Below is a small trained network, with its code and all its weights. Each question gives an input and a class and asks what happens when units are switched off, that is, made to give their printed mean instead of their output.

import numpy as np


def w(rows, s, z=0):
    codes = np.array(rows[::2]) - 128.0
    scale = np.full(codes.shape[1], s)
    scale[-1] = z or s
    return codes * scale


def f(y):
    return y / 2 * (1 + np.tanh(0.7978845608 * (y + 0.044715 * y**3)))


def log_softmax(a):
    a = a - a.max(-1, keepdims=True)
    return a - np.log(np.exp(a).sum(-1, keepdims=True))


def net(x, mask):
    res = np.array(x, float).reshape(1, 5) / 4 @ E
    y = f(res @ A[0][:, :-1].T + A[0][:, -1])
    res = res + np.where(mask, y, B[0][:, -1]) @ B[0][:, :-1]
    return log_softmax(res[-1] @ U[:, :-1].T + U[:, -1])


A, B = {}, {}
E = w([
[128,129,127],'x0',
[158,254,57],'x1',
[26,202,186],'x2',
[130,128,128],'x3',
[237,170,226],'x4',
],0.0061)
A[0] = w([
[128,134,206,132],'n0',
[136,128,98,127],'n1',
[128,134,78,137],'n2',
[127,123,4,152],'n3',
[112,120,175,119],'n4',
[60,181,130,254],'n5',
[177,139,126,36],'n6',
[132,238,103,144],'n7',
[133,127,130,131],'n8',
[20,83,90,45],'n9',
[107,124,170,114],'n10',
[204,60,112,135],'n11',
[25,102,83,208],'n12',
],0.02,0.0083)
B[0] = w([
[154,163,162,184],'n0',
[111,143,139,140],'n1',
[99,156,146,160],'n2',
[74,209,188,226],'n3',
[138,158,147,151],'n4',
[180,140,172,252],'n5',
[82,105,123,134],'n6',
[121,59,73,236],'n7',
[129,121,136,130],'n8',
[252,92,133,193],'n9',
[130,159,144,146],'n10',
[153,55,79,216],'n11',
[50,78,54,244],'n12',
],0.036,0.011)
U = w([
[91,103,79,80],'0',
[196,113,132,250],'1',
[111,254,198,72],'2',
],0.009,0.0013)

Each question gives the input, the list of numbers given to net, and the class t.
The units are the neurons (one row each of A and B). Each row of codes is followed by its name. A weight is (code - 128) times the scale printed after its matrix; where a second scale follows, it is the last column's (A, B and U).
mask holds one flag per neuron, in row order. A switched-off neuron (its flag False) gives its mean, the last column of its row in B, instead of its output. The means were averaged over made-up inputs and are rounded, as every weight is.
A unit's drop is (log p(t) with every unit on - log p(t) with that unit switched off) / (log p(t) with every unit on - log p(t) with every unit switched off).
unit that matters most: the unit with the biggest drop
k most important neurons: the k neurons with the biggest drops, biggest first
drop when u is switched off: that unit's drop, to one decimal
input [1,7,-3,-1,-7], class 2: unit that matters most : n3
input [2,-5,4,-8,-5], class 1: 3 most important neurons : (n9, n5, n7)
input [-4,0,8,1,-7], class 1: 2 most important neurons : (n9, n5)
input [-1,2,-6,-2,2], class 0: 2 most important neurons : (n5, n9)
input [4,1,-6,-5,4], class 0: 4 most important neurons : (n5, n9, n0, n6)
input [7,8,-2,-5,2], class 0: 3 most important neurons : (n7, n9, n0)
input [4,-4,7,-3,-1], class 1: 2 most important neurons : (n3, n9)
input [6,2,-4,4,6], class 0: 3 most important neurons : (n5, n9, n6)
input [-5,-4,3,4,-2], class 1: 3 most important neurons : (n9, n7, n3)
input [6,4,-1,-6,6], class 0: 3 most important neurons : (n9, n5, n7)
input [0,-1,4,-3,1], class 2: 3 most important neurons : (n11, n9, n7)
input [-1,1,-6,-8,-2], class 2: 2 most important neurons : (n3, n7)
input [0,-7,6,-8,4], class 2: drop when n11 is switched off : 0.0
input [5,8,-2,0,7], class 0: unit that matters most : n7
input [0,6,-4,8,5], class 0: drop when n5 is switched off : 0.1
input [8,-2,7,3,-4], class 1: drop when n5 is switched off : 0.9
